Below are the code and all the weights of a small trained network. Each question names an input and a class and asks about switching units off, where a switched-off unit gives its printed mean instead of its output.

import numpy as np


def w(rows, s, z=0):
    codes = np.array(rows[::2]) - 128.0
    scale = np.full(codes.shape[1], s)
    scale[-1] = z or s
    return codes * scale


def norm(h):
    return h / np.sqrt((h * h).mean(-1, keepdims=True) + 1e-5)


def f(y):
    return np.maximum(y, 0)


def log_softmax(a):
    a = a - a.max(-1, keepdims=True)
    return a - np.log(np.exp(a).sum(-1, keepdims=True))


def net(x, mask):
    res = np.array(x, float).reshape(1, 3) / 4 @ E
    u = 0
    for l in range(3):
        y = f(norm(res) @ A[l][:, :-1].T + A[l][:, -1])
        res = res + np.where(mask[u : u + 5], y, B[l][:, -1]) @ B[l][:, :-1]
        u += 5
    return log_softmax(norm(res)[-1] @ U[:, :-1].T + U[:, -1])


A, B = {}, {}
E = w([
[234,128,101,130,151,92,37,183,137,98,101],'x0',
[240,132,113,138,135,181,115,89,114,183,145],'x1',
[122,70,149,159,2,143,53,171,218,202,43],'x2',
],0.011)
A[0] = w([
[116,147,117,145,69,111,179,1,134,162,207,193],'0.n0',
[119,86,98,69,189,129,146,135,112,140,155,134],'0.n1',
[143,140,230,165,196,135,178,159,115,134,29,3],'0.n2',
[117,108,136,116,150,77,125,176,87,86,149,100],'0.n3',
[130,44,149,80,116,95,111,123,174,130,144,28],'0.n4',
],0.0084,0.0029)
B[0] = w([
[140,146,244,114,206,171,205,159,171,118,82,254],'0.n0',
[148,161,118,95,124,95,151,130,165,111,99,195],'0.n1',
[162,103,133,115,52,122,163,105,87,100,69,128],'0.n2',
[127,121,40,72,138,121,63,125,141,128,139,190],'0.n3',
[137,124,153,105,57,147,117,67,181,143,150,159],'0.n4',
],0.012,0.007)
A[1] = w([
[244,113,67,89,168,50,118,126,129,37,176,184],'1.n0',
[30,243,178,153,140,85,158,167,107,51,173,211],'1.n1',
[95,15,166,27,92,144,103,106,141,240,22,158],'1.n2',
[218,204,151,218,179,2,112,214,157,105,170,87],'1.n3',
[181,172,119,213,113,73,95,116,196,101,87,5],'1.n4',
],0.0062,0.0029)
B[1] = w([
[206,140,27,92,67,53,152,94,85,92,165,254],'1.n0',
[140,204,121,126,140,170,2,115,65,99,119,242],'1.n1',
[134,76,163,228,130,140,48,169,71,89,62,246],'1.n2',
[119,142,111,19,80,105,198,166,24,97,153,189],'1.n3',
[69,121,109,92,147,77,141,46,120,120,120,165],'1.n4',
],0.0094,0.0071)
A[2] = w([
[153,82,124,120,149,120,118,125,181,91,205,3],'2.n0',
[255,116,93,31,39,65,207,60,155,83,162,245],'2.n1',
[111,160,157,84,176,41,60,124,80,125,160,75],'2.n2',
[110,129,88,227,83,172,69,114,194,170,106,45],'2.n3',
[133,149,144,195,118,131,123,132,192,202,81,25],'2.n4',
],0.0072,0.0029)
B[2] = w([
[137,176,138,91,124,173,81,102,118,132,153,129],'2.n0',
[136,195,63,90,139,114,10,156,55,78,107,254],'2.n1',
[187,102,46,108,77,85,118,188,116,115,117,181],'2.n2',
[99,57,97,211,177,118,160,101,109,117,135,178],'2.n3',
[89,83,60,132,156,86,87,171,147,154,196,160],'2.n4',
],0.011,0.0099)
U = w([
[151,197,72,22,145,105,55,193,69,30,118,250],'0',
[79,142,126,93,66,120,197,129,208,199,151,3],'1',
[80,218,253,89,199,230,212,143,141,140,67,249],'2',
[58,26,172,224,61,137,34,209,195,160,32,204],'3',
],0.0064,0.0029)

Each question gives the input, the list of numbers given to net, and the class t.
The units are the neurons (one row each of A and B). Each row of codes is followed by its name. A weight is (code - 128) times the scale printed after its matrix; where a second scale follows, it is the last column's (A, B and U).
mask holds one flag per neuron, layer by layer. A switched-off neuron (its flag False) gives its mean, the last column of its row in B, instead of its output. The means were averaged over made-up inputs and are rounded, as every weight is.
A unit's drop is (log p(t) with every unit on - log p(t) with that unit switched off) / (log p(t) with every unit on - log p(t) with every unit switched off).
The circuit of an input: a set's keep is (log p(t) with only the set's units on - log p(t) with every unit switched off) / (log p(t) with every unit on - log p(t) with every unit switched off). Starting from the 12 units with the biggest drops (on a tie, the unit counted first), units are removed one at a time, each time the one whose removal leaves the highest keep (on an exact tie, the one counted first), for as long as the keep stays at least 0.8.
units of the circuit, in order: the units of the circuit, biggest drop first
top k neurons: the k neurons with the biggest drops, biggest first
top k neurons in layer l: the k neurons of layer l with the biggest drops, biggest first
drop of u: that unit's drop, to one decimal
input [-8,-7,-4], class 2: units of the circuit, in order	(0.n0; 2.n1)
input [-1,0,-1], class 2: units of the circuit, in order	(0.n0; 2.n1)
input [3,8,4], class 3: top neuron	(0.n1)
input [-7,-4,2], class 2: units of the circuit, in order	(0.n0; 2.n1)
input [-7,-6,3], class 3: top 2 neurons in layer 1	(1.n2; 1.n3)
input [4,5,4], class 3: top 2 neurons	(0.n1; 1.n2)
input [-6,-6,1], class 2: units of the circuit, in order	(2.n1; 0.n0)
input [-6,-3,-5], class 2: top 2 neurons	(0.n0; 2.n1)
input [-5,-5,2], class 3: top 2 neurons in layer 1	(1.n2; 1.n3)
input [-6,0,4], class 3: top 3 neurons	(1.n2; 2.n4; 1.n3)
input [-3,-8,2], class 3: top 3 neurons	(2.n1; 1.n0; 1.n3)
input [5,7,5], class 3: top 2 neurons in layer 1	(1.n2; 1.n0)
input [-8,3,4], class 2: drop of 0.n0	1.1
input [-7,5,3], class 2: drop of 1.n1	0.0
input [-3,2,1], class 2: drop of 0.n0	0.4
input [-5,8,1], class 2: top neuron	(0.n0)
